Below is a small trained network, with its code and all its weights. Each question gives an input and a target symbol and asks what happens when units are switched off, that is, made to give their printed mean instead of their output.

import numpy as np


def w(rows, s, z=0):
    codes = np.array(rows[::2]) - 128.0
    scale = np.full(codes.shape[1], s)
    scale[-1] = z or s
    return codes * scale


def f(y):
    return np.maximum(y, 0)


def softmax(a):
    e = np.exp(a - a.max(-1, keepdims=True))
    return e / e.sum(-1, keepdims=True)


def log_softmax(a):
    a = a - a.max(-1, keepdims=True)
    return a - np.log(np.exp(a).sum(-1, keepdims=True))


def net(x, mask):
    ids = ['γδζημπστψω'.index(c) for c in x.split()]
    T = len(ids)
    res = E[ids] + P[:T]
    r = res
    for j in range(3):
        rows = slice(3 * j, 3 * j + 3)
        q, k, v = (r @ M[0][rows].T for M in (Q, K, V))
        z = softmax(np.where(np.tri(T) > 0, q @ k.T / 3**0.5, -1e9)) @ v
        o = O[0][rows]
        res = res + np.where(mask[j], z, o[:, -1]) @ o[:, :-1]
    y = f(res @ A[0][:, :-1].T + A[0][:, -1])
    res = res + np.where(mask[3:7], y, B[0][:, -1]) @ B[0][:, :-1]
    return log_softmax(res[-1] @ U[:, :-1].T + U[:, -1])


Q, K, V, O, A, B = {}, {}, {}, {}, {}, {}
E = w([
[254,113,130,125,96],'γ',
[100,234,123,212,128],'δ',
[52,69,92,247,58],'ζ',
[141,164,242,117,181],'η',
[197,74,226,30,86],'μ',
[65,117,203,60,154],'π',
[151,116,155,29,38],'σ',
[40,232,59,66,186],'τ',
[198,66,167,90,175],'ψ',
[119,120,50,137,149],'ω',
],0.016)
P = w([
[99,71,33,202,120],'0',
[125,52,2,171,121],'1',
[130,53,15,159,120],'2',
[115,37,12,139,114],'3',
[110,49,34,123,108],'4',
[103,45,42,103,96],'5',
[96,61,79,94,94],'6',
[68,76,70,75,86],'7',
[60,97,91,65,87],'8',
[42,106,94,23,103],'9',
],0.0042)
Q[0] = w([
[97,131,153,188,116],'h0',
[168,115,66,118,3],'h0',
[157,106,184,94,62],'h0',
[121,148,208,70,76],'h1',
[45,152,48,214,155],'h1',
[115,90,162,102,100],'h1',
[38,145,70,201,132],'h2',
[115,126,168,34,147],'h2',
[130,13,181,120,157],'h2',
],0.012)
K[0] = w([
[135,143,139,197,153],'h0',
[170,207,59,23,147],'h0',
[107,128,113,57,168],'h0',
[134,82,137,138,95],'h1',
[181,184,90,57,183],'h1',
[172,4,150,90,106],'h1',
[99,104,195,188,115],'h2',
[94,134,94,86,143],'h2',
[158,156,101,51,232],'h2',
],0.012)
V[0] = w([
[102,100,213,187,65],'h0',
[175,190,193,106,193],'h0',
[176,53,86,109,92],'h0',
[82,46,193,127,33],'h1',
[111,167,56,5,129],'h1',
[210,185,235,64,159],'h1',
[29,51,206,171,115],'h2',
[144,2,127,214,63],'h2',
[205,143,184,174,93],'h2',
],0.0061)
O[0] = w([
[179,102,156,134,59,95],'h0',
[99,184,216,162,157,81],'h0',
[151,127,128,163,89,139],'h0',
[61,100,152,94,148,88],'h1',
[203,154,133,2,109,234],'h1',
[189,134,147,162,122,5],'h1',
[74,68,158,79,140,132],'h2',
[76,63,178,160,172,135],'h2',
[135,130,154,201,116,36],'h2',
],0.0096,0.0029)
A[0] = w([
[190,93,153,125,36,57],'n0',
[191,106,146,95,149,252],'n1',
[188,2,134,181,156,175],'n2',
[173,69,53,167,99,175],'n3',
],0.0075,0.0036)
B[0] = w([
[91,102,165,252,62,164],'n0',
[95,220,173,135,146,254],'n1',
[187,99,117,126,155,242],'n2',
[142,168,83,129,114,203],'n3',
],0.013,0.0057)
U = w([
[112,40,69,103,106,255],'γ',
[45,88,161,110,190,220],'δ',
[220,83,159,105,229,70],'ζ',
[193,100,112,153,81,54],'η',
[146,87,205,125,97,83],'μ',
[106,63,121,116,125,150],'π',
[81,158,198,159,241,40],'σ',
[181,184,140,77,113,120],'τ',
[123,95,137,112,1,44],'ψ',
[13,186,119,218,134,42],'ω',
],0.0081,0.0052)

Each question gives the input, a string of symbols that net reads in full, and the target symbol t.
The units are the heads (3 rows each of Q, K, V and O) and the neurons (one row each of A and B). Each row of codes is followed by its name. A weight is (code - 128) times the scale printed after its matrix; where a second scale follows, it is the last column's (O, A, B and U).
mask holds one flag per unit, heads first, then neurons. A switched-off unit (its flag False) gives its mean, the last column of its rows in O or B, instead of its output. The means were averaged over made-up inputs and are rounded, as every weight is.
A unit's drop is (log p(t) with every unit on - log p(t) with that unit switched off) / (log p(t) with every unit on - log p(t) with every unit switched off).
The circuit of an input: a set's keep is (log p(t) with only the set's units on - log p(t) with every unit switched off) / (log p(t) with every unit on - log p(t) with every unit switched off). Starting from all 7 units, units are removed one at a time, each time the one whose removal leaves the highest keep (on an exact tie, the one counted first), for as long as the keep stays at least 0.8.
circuit, biggest first: the units of the circuit, biggest drop first
most important unit: the unit with the biggest drop
top k neurons: the k neurons with the biggest drops, biggest first
which heads matter: for each layer, one digit per head in row order, 1 if its drop is at least 0.15 and else 0, layers parted by /
drop of u: that unit's drop, to one decimal
input δ μ ψ μ δ ψ σ τ, target τ: most important unit	h1
input ψ ζ δ σ τ π, target γ: which heads matter	111
input η δ σ δ ω γ δ γ, target η: top 3 neurons	(n0 n2 n3)
input τ σ ζ γ δ σ δ σ γ ψ, target γ: circuit, biggest first	(h1 h2 n1)
input ζ ψ δ, target γ: top 2 neurons	(n1 n2)
input μ ζ γ, target γ: which heads matter	010
input ψ ψ ψ τ γ δ π ζ η, target γ: circuit, biggest first	(h1 h0 n1)
input ζ γ γ τ ψ, target γ: which heads matter	011
input π ζ τ γ, target γ: which heads matter	011
input δ ω γ, target η: drop of h2	0.2
input η σ π δ μ τ ψ μ π ω, target τ: drop of h1	1.0
input τ δ η τ γ, target τ: drop of h0	0.7
input η ζ η μ γ μ, target δ: drop of h1	1.5
input η π δ δ τ δ δ ψ, target τ: circuit, biggest first	(h2)
